Below is a small trained network, with its code and all its weights. Each question gives an input and a class and asks what happens when units are switched off, that is, made to give their printed mean instead of their output.

import numpy as np


def w(rows, s, z=0):
    codes = np.array(rows[::2]) - 128.0
    scale = np.full(codes.shape[1], s)
    scale[-1] = z or s
    return codes * scale


def f(y):
    return y / 2 * (1 + np.tanh(0.7978845608 * (y + 0.044715 * y**3)))


def log_softmax(a):
    a = a - a.max(-1, keepdims=True)
    return a - np.log(np.exp(a).sum(-1, keepdims=True))


def net(x, mask):
    res = np.array(x, float).reshape(1, 6) / 4 @ E
    y = f(res @ A[0][:, :-1].T + A[0][:, -1])
    res = res + np.where(mask, y, B[0][:, -1]) @ B[0][:, :-1]
    return log_softmax(res[-1] @ U[:, :-1].T + U[:, -1])


A, B = {}, {}
E = w([
[196,217,147,149,204],'x0',
[117,116,14,239,160],'x1',
[184,140,156,195,2],'x2',
[150,136,67,85,97],'x3',
[125,127,135,133,131],'x4',
[107,121,185,167,156],'x5',
],0.013)
A[0] = w([
[77,64,124,125,82,45],'n0',
[164,211,142,67,112,93],'n1',
[97,169,149,102,108,135],'n2',
[92,120,116,89,180,69],'n3',
[155,89,145,169,58,114],'n4',
[141,183,141,177,59,81],'n5',
[147,155,143,102,126,118],'n6',
[119,109,143,168,128,155],'n7',
[131,102,86,101,151,113],'n8',
[188,253,130,112,198,2],'n9',
[121,89,78,93,137,8],'n10',
[59,99,102,62,227,108],'n11',
[211,225,136,159,142,54],'n12',
[195,145,143,148,172,45],'n13',
[111,155,120,111,112,97],'n14',
[64,33,102,123,97,4],'n15',
[142,109,169,111,131,183],'n16',
[147,98,84,197,134,148],'n17',
[84,84,130,140,53,104],'n18',
[163,151,145,181,55,97],'n19',
[170,109,139,146,54,18],'n20',
[152,150,151,151,71,151],'n21',
[176,214,121,152,156,53],'n22',
[176,124,232,20,97,169],'n23',
[110,125,56,204,147,155],'n24',
[130,80,173,162,155,111],'n25',
[44,151,111,68,197,48],'n26',
[141,108,54,235,141,124],'n27',
[137,143,95,114,102,130],'n28',
[36,54,124,118,72,38],'n29',
[121,129,77,175,148,157],'n30',
[165,129,139,160,84,86],'n31',
],0.013,0.0028)
B[0] = w([
[62,198,138,110,60,179],'n0',
[127,120,149,130,109,188],'n1',
[139,99,174,119,133,152],'n2',
[189,157,94,254,172,175],'n3',
[133,137,88,165,161,191],'n4',
[200,174,21,213,167,187],'n5',
[131,139,149,92,109,151],'n6',
[172,161,135,136,121,149],'n7',
[159,129,123,155,113,159],'n8',
[61,220,151,115,99,216],'n9',
[105,125,116,111,157,159],'n10',
[167,144,42,200,207,226],'n11',
[45,238,141,143,71,198],'n12',
[66,151,132,136,96,164],'n13',
[119,123,127,107,140,133],'n14',
[40,143,122,113,79,191],'n15',
[131,129,133,69,151,157],'n16',
[170,71,167,55,127,191],'n17',
[99,156,105,160,74,190],'n18',
[219,157,60,202,162,197],'n19',
[128,123,117,152,154,182],'n20',
[197,145,82,166,180,178],'n21',
[5,146,143,108,66,182],'n22',
[236,21,210,4,123,251],'n23',
[169,42,246,64,119,213],'n24',
[134,158,120,148,125,150],'n25',
[163,117,70,206,162,203],'n26',
[146,34,213,66,135,227],'n27',
[122,96,165,122,134,150],'n28',
[31,205,140,112,42,199],'n29',
[168,60,157,60,116,184],'n30',
[175,166,93,222,189,169],'n31',
],0.0081,0.019)
U = w([
[164,84,248,91,175,136],'0',
[155,172,78,196,217,243],'1',
[8,218,175,136,115,7],'2',
],0.014,0.0011)

Each question gives the input, the list of numbers given to net, and the class t.
The units are the neurons (one row each of A and B). Each row of codes is followed by its name. A weight is (code - 128) times the scale printed after its matrix; where a second scale follows, it is the last column's (A, B and U).
mask holds one flag per neuron, in row order. A switched-off neuron (its flag False) gives its mean, the last column of its row in B, instead of its output. The means were averaged over made-up inputs and are rounded, as every weight is.
A unit's drop is (log p(t) with every unit on - log p(t) with that unit switched off) / (log p(t) with every unit on - log p(t) with every unit switched off).
unit that matters most: the unit with the biggest drop
top k neurons: the k neurons with the biggest drops, biggest first
drop of u: that unit's drop, to one decimal
input [4,8,-7,-4,-5,-8], class 0: unit that matters most : n24
input [-3,8,8,-2,-3,5], class 0: top 2 neurons : [n27; n24]
input [3,8,-7,4,-7,8], class 0: top 2 neurons : [n24; n27]
input [-8,6,-2,-4,1,-5], class 2: top 4 neurons : [n29; n23; n15; n0]
input [6,-2,6,-7,6,0], class 1: top 4 neurons : [n5; n19; n21; n29]
input [-7,-6,-6,-3,2,-4], class 2: top 2 neurons : [n29; n15]
input [7,-2,5,8,8,-4], class 2: top 2 neurons : [n12; n22]
input [-7,5,-2,-7,4,-3], class 2: top 2 neurons : [n29; n23]
input [4,3,1,-2,-8,4], class 2: top 3 neurons : [n23; n12; n22]
input [-4,-1,4,-2,0,-3], class 1: drop of n12 : 0.2
input [1,7,5,2,2,2], class 0: drop of n27 : 0.1
input [-1,-5,6,-7,2,5], class 1: drop of n24 : 0.2
